Here is a tiny trained network, its code and every weight. The questions are about switching its units off for an input and a class, where a switched-off unit gives its printed mean instead of its output.

import numpy as np


def w(rows, s, z=0):
    codes = np.array(rows[::2]) - 128.0
    scale = np.full(codes.shape[1], s)
    scale[-1] = z or s
    return codes * scale


def norm(h):
    return h / np.sqrt((h * h).mean(-1, keepdims=True) + 1e-5)


def f(y):
    return np.maximum(y, 0)


def log_softmax(a):
    a = a - a.max(-1, keepdims=True)
    return a - np.log(np.exp(a).sum(-1, keepdims=True))


def net(x, mask):
    res = np.array(x, float).reshape(1, 4) / 4 @ E
    u = 0
    for l in range(4):
        y = f(norm(res) @ A[l][:, :-1].T + A[l][:, -1])
        res = res + np.where(mask[u : u + 4], y, B[l][:, -1]) @ B[l][:, :-1]
        u += 4
    return log_softmax(norm(res)[-1] @ U[:, :-1].T + U[:, -1])


A, B = {}, {}
E = w([
[149,227,47,89,133,164,254,80],'x0',
[203,89,125,140,243,185,145,183],'x1',
[30,158,84,158,150,90,147,214],'x2',
[78,25,14,129,86,228,135,111],'x3',
],0.0081)
A[0] = w([
[4,127,80,223,185,57,216,218,3],'L0N0',
[35,222,121,152,182,103,145,208,103],'L0N1',
[196,119,100,143,248,173,148,192,41],'L0N2',
[30,135,69,95,24,3,56,76,33],'L0N3',
],0.0063,0.0059)
B[0] = w([
[32,30,110,74,140,103,122,12,226],'L0N0',
[107,102,135,30,183,118,68,52,253],'L0N1',
[196,98,147,163,73,86,232,242,225],'L0N2',
[164,85,157,141,82,103,203,165,255],'L0N3',
],0.011,0.0036)
A[1] = w([
[247,128,170,112,96,163,116,47,93],'L1N0',
[121,181,54,90,64,88,162,94,110],'L1N1',
[111,86,108,159,116,156,129,150,61],'L1N2',
[96,116,73,113,94,177,109,130,2],'L1N3',
],0.012,0.0039)
B[1] = w([
[4,100,85,75,151,69,128,94,255],'L1N0',
[178,108,178,119,144,240,140,195,221],'L1N1',
[156,186,177,197,143,97,96,107,173],'L1N2',
[93,182,121,164,144,101,86,109,166],'L1N3',
],0.011,0.0074)
A[2] = w([
[117,72,165,178,67,97,53,99,4],'L2N0',
[172,100,66,228,86,210,106,104,69],'L2N1',
[157,19,73,146,166,104,151,146,15],'L2N2',
[95,53,1,202,50,205,114,73,49],'L2N3',
],0.0081,0.0025)
B[2] = w([
[193,141,52,100,186,225,105,175,247],'L2N0',
[247,254,135,165,169,90,170,154,183],'L2N1',
[142,57,151,177,153,52,161,97,217],'L2N2',
[60,224,246,96,148,15,131,80,252],'L2N3',
],0.0082,0.0044)
A[3] = w([
[141,140,84,186,113,134,73,94,40],'L3N0',
[132,83,93,154,106,136,13,168,223],'L3N1',
[114,140,171,117,5,144,127,119,56],'L3N2',
[125,211,147,134,122,69,106,130,2],'L3N3',
],0.013,0.0011)
B[3] = w([
[159,154,199,21,178,139,114,112,146],'L3N0',
[115,190,86,32,113,223,249,128,252],'L3N1',
[147,39,121,183,122,59,131,254,218],'L3N2',
[136,156,204,175,169,149,103,136,233],'L3N3',
],0.014,0.0047)
U = w([
[59,66,117,89,137,104,114,82,179],'0',
[184,61,126,171,107,114,170,189,184],'1',
[141,252,175,137,152,104,77,125,120],'2',
[139,182,86,91,121,201,180,128,173],'3',
[138,99,124,113,114,130,127,97,103],'4',
[156,131,90,185,70,116,65,80,2],'5',
[165,138,83,178,37,117,57,70,12],'6',
],0.017,0.0057)

Each question gives the input, the list of numbers given to net, and the class t.
The units are the neurons (one row each of A and B). Each row of codes is followed by its name. A weight is (code - 128) times the scale printed after its matrix; where a second scale follows, it is the last column's (A, B and U).
mask holds one flag per neuron, layer by layer. A switched-off neuron (its flag False) gives its mean, the last column of its row in B, instead of its output. The means were averaged over made-up inputs and are rounded, as every weight is.
A unit's drop is (log p(t) with every unit on - log p(t) with that unit switched off) / (log p(t) with every unit on - log p(t) with every unit switched off).
The circuit of an input: a set's keep is (log p(t) with only the set's units on - log p(t) with every unit switched off) / (log p(t) with every unit on - log p(t) with every unit switched off). Starting from the 12 units with the biggest drops (on a tie, the unit counted first), units are removed one at a time, each time the one whose removal leaves the highest keep (on an exact tie, the one counted first), for as long as the keep stays at least 0.8.
circuit, biggest first: the units of the circuit, biggest drop first
unit that matters most: the unit with the biggest drop
k most important neurons: the k neurons with the biggest drops, biggest first
k most important neurons of layer l: the k neurons of layer l with the biggest drops, biggest first
drop when u is switched off: that unit's drop, to one decimal
input [-8,-3,-3,6], class 3: circuit, biggest first	[L3N1]
input [6,7,-4,1], class 1: 2 most important neurons	[L0N2, L3N1]
input [7,0,-5,8], class 2: 2 most important neurons	[L2N3, L1N3]
input [6,-7,-8,6], class 0: 3 most important neurons	[L1N0, L0N2, L2N3]
input [-4,0,3,4], class 2: 2 most important neurons	[L2N3, L0N1]
input [3,2,-7,8], class 2: circuit, biggest first	[L2N3, L1N3, L2N1]
input [-7,-7,5,7], class 1: circuit, biggest first	[L3N2, L1N0]
input [7,8,7,3], class 1: 3 most important neurons	[L0N2, L1N0, L3N1]
input [0,7,7,-5], class 0: 2 most important neurons	[L0N1, L0N0]
input [-8,-8,-2,-3], class 1: 3 most important neurons	[L0N3, L3N2, L0N1]
input [4,8,8,0], class 0: 2 most important neurons	[L0N0, L0N1]
input [-3,-5,1,6], class 2: 2 most important neurons	[L2N1, L0N2]
input [-4,-6,5,7], class 2: 2 most important neurons	[L2N3, L1N0]
input [4,7,7,2], class 0: circuit, biggest first	[L0N0]
input [-2,-1,3,4], class 2: 2 most important neurons of layer 1	[L1N0, L1N2]
input [7,-8,7,6], class 1: 2 most important neurons	[L3N2, L1N1]
input [-6,-7,5,-2], class 1: 2 most important neurons	[L0N3, L3N2]
input [5,2,-6,-1], class 0: 2 most important neurons	[L1N0, L3N1]
input [-6,-5,-3,0], class 3: 2 most important neurons	[L3N1, L2N0]
input [4,0,5,7], class 2: 2 most important neurons	[L2N3, L1N0]
input [2,8,-2,0], class 1: circuit, biggest first	[L0N2]
input [3,-6,7,-4], class 0: 2 most important neurons of layer 0	[L0N1, L0N0]
input [-3,5,3,6], class 2: 2 most important neurons of layer 2	[L2N1, L2N3]
input [-6,-3,2,8], class 2: 2 most important neurons of layer 2	[L2N3, L2N1]
input [2,7,-4,8], class 2: 2 most important neurons of layer 1	[L1N1, L1N2]
input [-8,2,7,-6], class 3: 3 most important neurons of layer 2	[L2N3, L2N0, L2N2]
input [2,7,-4,-7], class 1: unit that matters most	L0N2
input [1,-8,-5,-8], class 1: 2 most important neurons of layer 0	[L0N1, L0N3]
input [-3,6,5,8], class 2: drop when L2N3 is switched off	0.2
input [1,-8,-8,-6], class 0: drop when L0N2 is switched off	0.5
